Below is a small trained network, with its code and all its weights. Each question gives an input and a target symbol and asks what happens when units are switched off, that is, made to give their printed mean instead of their output.

import numpy as np


def w(rows, s, z=0):
    codes = np.array(rows[::2]) - 128.0
    scale = np.full(codes.shape[1], s)
    scale[-1] = z or s
    return codes * scale


def norm(h):
    return h / np.sqrt((h * h).mean(-1, keepdims=True) + 1e-5)


def f(y):
    return y / 2 * (1 + np.tanh(0.7978845608 * (y + 0.044715 * y**3)))


def softmax(a):
    e = np.exp(a - a.max(-1, keepdims=True))
    return e / e.sum(-1, keepdims=True)


def log_softmax(a):
    a = a - a.max(-1, keepdims=True)
    return a - np.log(np.exp(a).sum(-1, keepdims=True))


def net(x, mask):
    ids = ['ΔΛΨαβζημξπστ'.index(c) for c in x.split()]
    T = len(ids)
    res = E[ids] + P[:T]
    u = 0
    for l in range(3):
        q, k, v = (norm(res) @ M[l].T for M in (Q, K, V))
        z = softmax(np.where(np.tri(T) > 0, q @ k.T / 4**0.5, -1e9)) @ v
        res = res + np.where(mask[u], z, O[l][:, -1]) @ O[l][:, :-1]
        u += 1
        y = f(norm(res) @ A[l][:, :-1].T + A[l][:, -1])
        res = res + np.where(mask[u : u + 8], y, B[l][:, -1]) @ B[l][:, :-1]
        u += 8
    return log_softmax(norm(res)[-1] @ U[:, :-1].T + U[:, -1])


Q, K, V, O, A, B = {}, {}, {}, {}, {}, {}
E = w([
[145,54,112,139,131,99,125,141],'Δ',
[91,94,53,80,234,120,149,143],'Λ',
[97,59,188,113,87,150,89,117],'Ψ',
[17,152,106,150,125,119,146,176],'α',
[68,121,118,61,140,83,52,171],'β',
[121,64,90,77,114,103,188,106],'ζ',
[164,61,145,250,203,149,120,77],'η',
[94,90,77,41,214,112,45,189],'μ',
[18,167,121,145,200,158,170,77],'ξ',
[176,190,117,67,150,124,187,172],'π',
[79,170,40,71,110,182,94,91],'σ',
[122,114,166,189,109,116,130,69],'τ',
],0.017)
P = w([
[55,36,187,131,157,248,169,135],'0',
[156,156,92,163,92,141,138,160],'1',
[106,91,175,108,124,174,169,59],'2',
[154,161,86,158,106,129,122,157],'3',
[119,95,160,94,133,152,143,70],'4',
[147,165,72,158,110,124,120,148],'5',
[123,95,153,105,136,115,145,64],'6',
[147,168,65,159,115,120,113,143],'7',
[113,96,145,106,132,87,141,66],'8',
[143,172,58,157,117,119,112,142],'9',
[86,102,136,101,122,50,138,65],'10',
[141,174,50,158,114,120,109,137],'11',
],0.017)
Q[0] = w([
[153,123,28,92,92,61,61,169],'0.h1',
[71,173,46,126,36,142,202,72],'0.h1',
[145,2,252,54,119,86,134,28],'0.h1',
[111,134,48,101,238,130,133,76],'0.h1',
],0.004)
K[0] = w([
[104,165,102,123,123,42,113,67],'0.h1',
[131,124,152,100,206,75,117,107],'0.h1',
[137,131,178,113,129,255,200,218],'0.h1',
[99,155,125,131,223,102,189,131],'0.h1',
],0.0049)
V[0] = w([
[120,50,56,111,145,108,61,87],'0.h1',
[59,107,76,164,59,98,70,23],'0.h1',
[215,255,146,82,102,119,129,125],'0.h1',
[65,139,149,155,195,45,101,212],'0.h1',
],0.0044)
O[0] = w([
[110,83,159,38,162,147,48,85,153],'0.h1',
[184,90,233,232,71,216,116,63,95],'0.h1',
[113,192,118,100,78,8,103,128,7],'0.h1',
[49,182,161,108,169,169,119,254,85],'0.h1',
],0.0056,0.0017)
A[0] = w([
[140,95,247,85,170,154,140,130,110],'0.n1',
[173,163,112,109,144,106,183,181,86],'0.n2',
[132,173,116,87,23,106,87,172,1],'0.n3',
[138,65,218,119,147,77,113,106,52],'0.n4',
[42,158,129,165,127,162,173,139,142],'0.n5',
[79,68,184,160,153,88,157,120,121],'0.n6',
[51,80,178,160,113,136,99,131,99],'0.n7',
[88,109,165,91,121,135,140,137,141],'0.n8',
],0.011,0.005)
B[0] = w([
[153,126,166,141,153,144,226,78,208],'0.n1',
[191,84,113,161,41,92,134,182,253],'0.n2',
[167,135,201,99,203,154,151,85,175],'0.n3',
[126,149,134,2,181,144,158,89,160],'0.n4',
[154,145,91,170,151,149,160,111,253],'0.n5',
[110,77,93,76,177,125,174,39,210],'0.n6',
[168,140,74,66,59,136,147,150,206],'0.n7',
[154,114,137,191,153,104,173,92,195],'0.n8',
],0.0096,0.0039)
Q[1] = w([
[151,56,59,94,254,116,116,203],'1.h1',
[74,242,97,146,127,135,41,155],'1.h1',
[123,139,188,127,74,88,69,113],'1.h1',
[98,110,108,188,121,53,129,156],'1.h1',
],0.0079)
K[1] = w([
[101,65,89,169,216,90,74,254],'1.h1',
[56,88,67,168,201,254,95,98],'1.h1',
[180,62,182,56,129,178,54,53],'1.h1',
[26,66,87,216,89,57,89,122],'1.h1',
],0.0062)
V[1] = w([
[65,81,195,131,177,59,205,100],'1.h1',
[152,157,83,160,125,191,91,2],'1.h1',
[53,149,67,82,147,181,61,139],'1.h1',
[136,141,145,183,169,43,168,91],'1.h1',
],0.0056)
O[1] = w([
[140,134,218,148,152,168,154,129,6],'1.h1',
[169,140,156,124,104,73,175,202,187],'1.h1',
[255,135,105,88,108,140,130,173,49],'1.h1',
[100,159,113,113,159,152,146,97,96],'1.h1',
],0.0081,0.0014)
A[1] = w([
[136,71,170,130,158,111,178,70,103],'1.n1',
[71,112,128,152,181,196,145,44,210],'1.n2',
[131,186,131,203,55,107,2,201,127],'1.n3',
[122,55,144,197,205,111,165,115,2],'1.n4',
[178,50,174,44,79,133,76,85,14],'1.n5',
[117,152,100,130,135,104,95,191,211],'1.n6',
[95,129,168,25,251,138,59,96,153],'1.n7',
[156,160,101,167,43,161,93,93,107],'1.n8',
],0.0096,0.0036)
B[1] = w([
[128,194,101,69,87,200,114,190,212],'1.n1',
[189,150,217,100,190,166,82,101,254],'1.n2',
[94,120,178,97,49,200,138,105,213],'1.n3',
[169,119,100,121,91,154,3,90,161],'1.n4',
[106,99,2,135,34,139,188,154,144],'1.n5',
[61,84,144,165,185,200,89,149,195],'1.n6',
[138,195,149,125,100,203,209,52,213],'1.n7',
[102,138,151,212,62,88,148,107,181],'1.n8',
],0.0088,0.0068)
Q[2] = w([
[69,99,128,85,169,160,160,2],'2.h1',
[168,181,74,138,106,133,92,203],'2.h1',
[146,127,201,94,135,174,139,132],'2.h1',
[120,192,141,131,73,80,97,75],'2.h1',
],0.0089)
K[2] = w([
[144,74,179,235,145,254,177,212],'2.h1',
[65,183,156,12,171,74,65,197],'2.h1',
[150,133,98,151,100,192,16,103],'2.h1',
[143,83,228,126,92,125,179,89],'2.h1',
],0.0074)
V[2] = w([
[76,71,25,191,249,178,183,79],'2.h1',
[159,41,205,10,146,113,214,164],'2.h1',
[233,115,146,145,145,66,178,187],'2.h1',
[178,80,177,157,142,196,122,254],'2.h1',
],0.0046)
O[2] = w([
[189,54,74,210,191,79,183,136,247],'2.h1',
[69,84,217,64,94,55,176,187,238],'2.h1',
[122,205,199,82,141,31,43,189,45],'2.h1',
[255,115,118,172,12,141,57,134,252],'2.h1',
],0.0066,0.0019)
A[2] = w([
[67,108,87,126,162,182,155,91,147],'2.n1',
[162,164,122,110,119,129,200,128,99],'2.n2',
[119,66,93,158,133,46,77,163,102],'2.n3',
[150,196,160,120,102,155,117,135,128],'2.n4',
[150,113,120,151,84,198,179,113,141],'2.n5',
[132,140,115,149,205,166,103,118,1],'2.n6',
[84,71,251,50,184,171,112,48,39],'2.n7',
[158,151,207,166,173,173,134,98,82],'2.n8',
],0.013,0.0054)
B[2] = w([
[122,166,118,90,93,149,154,164,199],'2.n1',
[126,99,81,167,114,182,71,64,182],'2.n2',
[94,224,201,60,179,79,129,143,136],'2.n3',
[144,200,154,91,154,147,146,145,167],'2.n4',
[66,176,143,75,211,97,110,95,246],'2.n5',
[202,154,123,139,70,45,98,95,138],'2.n6',
[117,109,165,68,200,233,186,146,207],'2.n7',
[135,6,161,112,76,93,200,201,175],'2.n8',
],0.011,0.013)
U = w([
[147,103,152,161,148,112,64,130,253],'Δ',
[39,86,165,129,145,117,49,140,136],'Λ',
[99,162,197,188,101,115,156,86,106],'Ψ',
[114,80,61,93,38,108,176,86,94],'α',
[138,124,83,119,212,78,99,185,131],'β',
[153,209,113,100,167,141,97,16,101],'ζ',
[179,156,115,170,140,90,192,131,136],'η',
[150,185,161,121,58,143,111,212,173],'μ',
[123,93,183,67,166,165,193,131,148],'ξ',
[91,144,98,211,159,148,166,172,125],'π',
[118,86,76,91,128,167,47,181,80],'σ',
[87,124,138,65,154,2,160,121,102],'τ',
],0.0087,0.0042)

Each question gives the input, a string of symbols that net reads in full, and the target symbol t.
The units are the heads (4 rows each of Q, K, V and O) and the neurons (one row each of A and B). Each row of codes is followed by its name. A weight is (code - 128) times the scale printed after its matrix; where a second scale follows, it is the last column's (O, A, B and U).
mask holds one flag per unit, layer by layer, with each layer's heads first. A switched-off unit (its flag False) gives its mean, the last column of its rows in O or B, instead of its output. The means were averaged over made-up inputs and are rounded, as every weight is.
A unit's drop is (log p(t) with every unit on - log p(t) with that unit switched off) / (log p(t) with every unit on - log p(t) with every unit switched off).
The circuit of an input: a set's keep is (log p(t) with only the set's units on - log p(t) with every unit switched off) / (log p(t) with every unit on - log p(t) with every unit switched off). Starting from the 12 units with the biggest drops (on a tie, the unit counted first), units are removed one at a time, each time the one whose removal leaves the highest keep (on an exact tie, the one counted first), for as long as the keep stays at least 0.8.
units of the circuit, in order: the units of the circuit, biggest drop first
most important unit: the unit with the biggest drop
top k neurons: the k neurons with the biggest drops, biggest first
k most important neurons of layer l: the k neurons of layer l with the biggest drops, biggest first
input π α β Δ Δ Ψ, target α: units of the circuit, in order : 1.n5; 2.n7
input σ σ Ψ π Δ α π σ α, target ζ: units of the circuit, in order : 0.n5; 0.n7; 2.n8
input π σ σ α Δ π, target ζ: units of the circuit, in order : 2.n7; 2.n2
input μ π Λ τ σ α, target π: units of the circuit, in order : 0.n5; 1.n7; 2.n7
input π μ π β Δ μ β, target ζ: most important unit : 1.n7
input α π π Δ ζ α σ π σ ζ σ, target α: top 2 neurons : 0.n6; 0.n2
input α α α π π α π, target α: units of the circuit, in order : 0.n2; 1.n2; 2.n2; 2.n7
input π σ π ξ σ, target ζ: 3 most important neurons of layer 0 : 0.n6; 0.n3; 0.n1
input σ π π α σ, target ζ: top 3 neurons : 0.n1; 0.n6; 0.n3
input β σ π Δ π μ μ, target ζ: top 3 neurons : 1.n7; 1.n5; 2.n8
input η α σ π π σ, target μ: 2 most important neurons of layer 0 : 0.n6; 0.n1
input π π σ α π μ π, target τ: top 3 neurons : 0.n2; 1.n7; 1.n3
input π Λ σ β σ σ π σ, target μ: 3 most important neurons of layer 1 : 1.n7; 1.n8; 1.n6
input α σ μ σ π Δ, target Λ: 2 most important neurons of layer 1 : 1.n3; 1.n7
input π η σ Δ Λ σ π σ ζ ζ σ, target τ: top 3 neurons : 0.n6; 0.n4; 0.n3
input η τ α σ τ σ ζ π, target μ: most important unit : 1.h1
input π π τ π Δ Ψ μ α π π, target μ: 3 most important neurons of layer 1 : 1.n7; 1.n8; 1.n5
input σ Λ α π σ π α Δ, target Λ: 2 most important neurons of layer 2 : 2.n7; 2.n4
input π τ σ π Δ π Λ π Λ Λ π, target τ: 2 most important neurons of layer 0 : 0.n2; 0.n1
input ζ α π Ψ α π, target π: top 2 neurons : 0.n6; 1.n6
input π σ μ η, target Δ: top neuron : 1.n4
input π ξ π ξ μ α π, target α: top 3 neurons : 0.n2; 1.n2; 1.n7
input π Ψ π, target ζ: top 4 neurons : 0.n2; 2.n2; 0.n3; 2.n7
input σ π σ π α Λ π π ζ σ σ ξ, target η: top 2 neurons : 2.n6; 2.n8
input ξ μ Δ τ, target Ψ: top 3 neurons : 1.n8; 2.n7; 0.n3
input π σ π σ σ, target α: top 2 neurons : 0.n3; 0.n6
input σ ζ σ μ, target σ: top neuron : 2.n7
input π σ σ σ π ξ, target η: 4 most important neurons of layer 2 : 2.n6; 2.n8; 2.n5; 2.n7
input β τ π μ μ, target ζ: 2 most important neurons of layer 1 : 1.n7; 1.n5
